Below are the code and all the weights of a small trained network. Each question names an input and a class and asks about switching units off, where a switched-off unit gives its printed mean instead of its output.

import numpy as np


def w(rows, s, z=0):
    codes = np.array(rows[::2]) - 128.0
    scale = np.full(codes.shape[1], s)
    scale[-1] = z or s
    return codes * scale


def f(y):
    return y / 2 * (1 + np.tanh(0.7978845608 * (y + 0.044715 * y**3)))


def log_softmax(a):
    a = a - a.max(-1, keepdims=True)
    return a - np.log(np.exp(a).sum(-1, keepdims=True))


def net(x, mask):
    res = np.array(x, float).reshape(1, 2) / 4 @ E
    y = f(res @ A[0][:, :-1].T + A[0][:, -1])
    res = res + np.where(mask, y, B[0][:, -1]) @ B[0][:, :-1]
    return log_softmax(res[-1] @ U[:, :-1].T + U[:, -1])


A, B = {}, {}
E = w([
[114,16,3,12,172,115],'x0',
[90,217,9,207,25,116],'x1',
],0.0075)
A[0] = w([
[159,79,39,114,142,112,103],'n1',
[158,119,73,78,148,115,85],'n2',
[118,160,189,182,108,120,141],'n3',
[142,94,49,66,96,183,98],'n4',
[145,201,177,139,116,161,89],'n5',
[111,144,61,163,43,143,142],'n6',
[112,116,99,138,132,117,76],'n7',
[102,66,246,98,172,159,88],'n8',
[111,160,213,197,97,132,83],'n9',
[148,111,190,73,165,127,113],'n10',
[164,141,169,144,92,100,114],'n11',
[39,86,87,99,170,118,105],'n12',
[118,118,107,116,136,147,247],'n13',
[136,108,160,172,112,118,188],'n14',
[106,183,71,138,90,155,82],'n15',
[142,69,155,179,70,156,87],'n16',
[117,177,5,195,98,134,90],'n17',
[114,85,47,71,131,137,169],'n18',
[111,187,219,149,94,160,165],'n19',
],0.013,0.012)
B[0] = w([
[83,143,134,166,196,88,194],'n1',
[98,143,149,194,150,70,166],'n2',
[84,150,116,131,154,141,213],'n3',
[95,143,163,180,200,125,191],'n4',
[103,121,128,155,185,92,179],'n5',
[157,72,138,99,108,95,217],'n6',
[95,118,169,148,153,93,122],'n7',
[156,28,186,147,88,64,254],'n8',
[103,155,142,219,184,118,208],'n9',
[146,61,186,125,111,94,218],'n10',
[87,110,119,119,158,109,159],'n11',
[123,108,118,194,175,123,186],'n12',
[151,165,52,24,77,253,248],'n13',
[160,146,48,111,116,151,196],'n14',
[140,99,208,142,143,77,171],'n15',
[93,126,166,136,165,93,126],'n16',
[159,26,187,138,86,110,220],'n17',
[124,171,85,158,148,164,244],'n18',
[136,147,85,132,159,188,251],'n19',
],0.033,0.011)
U = w([
[86,148,54,190,255,176,137],'0',
[210,26,187,91,104,90,172],'1',
[167,174,6,13,111,250,254],'2',
[40,199,117,136,149,79,60],'3',
[106,222,118,23,110,136,66],'4',
[120,209,107,102,105,74,65],'5',
[98,211,102,129,120,47,61],'6',
],0.0092,0.0049)

Each question gives the input, the list of numbers given to net, and the class t.
The units are the neurons (one row each of A and B). Each row of codes is followed by its name. A weight is (code - 128) times the scale printed after its matrix; where a second scale follows, it is the last column's (A, B and U).
mask holds one flag per neuron, in row order. A switched-off neuron (its flag False) gives its mean, the last column of its row in B, instead of its output. The means were averaged over made-up inputs and are rounded, as every weight is.
A unit's drop is (log p(t) with every unit on - log p(t) with that unit switched off) / (log p(t) with every unit on - log p(t) with every unit switched off).
unit that matters most: the unit with the biggest drop
top k neurons: the k neurons with the biggest drops, biggest first
drop of u: that unit's drop, to one decimal
input [8,-8], class 0: unit that matters most -> n18
input [3,4], class 1: top 2 neurons -> [n17, n19]
input [5,6], class 1: top 3 neurons -> [n17, n6, n19]
input [-4,5], class 1: top 2 neurons -> [n17, n6]
input [6,7], class 1: top 3 neurons -> [n17, n6, n15]
input [2,-4], class 1: top 3 neurons -> [n19, n8, n10]
input [-6,8], class 1: top 2 neurons -> [n17, n6]
input [3,2], class 2: top 2 neurons -> [n9, n13]
input [-1,-4], class 1: top 2 neurons -> [n8, n18]
input [1,3], class 2: top 2 neurons -> [n8, n10]
input [1,-2], class 2: drop of n15 -> 0.0
input [-3,2], class 2: drop of n1 -> 0.1
input [-4,7], class 1: drop of n17 -> 0.2
input [-3,3], class 2: unit that matters most -> n8
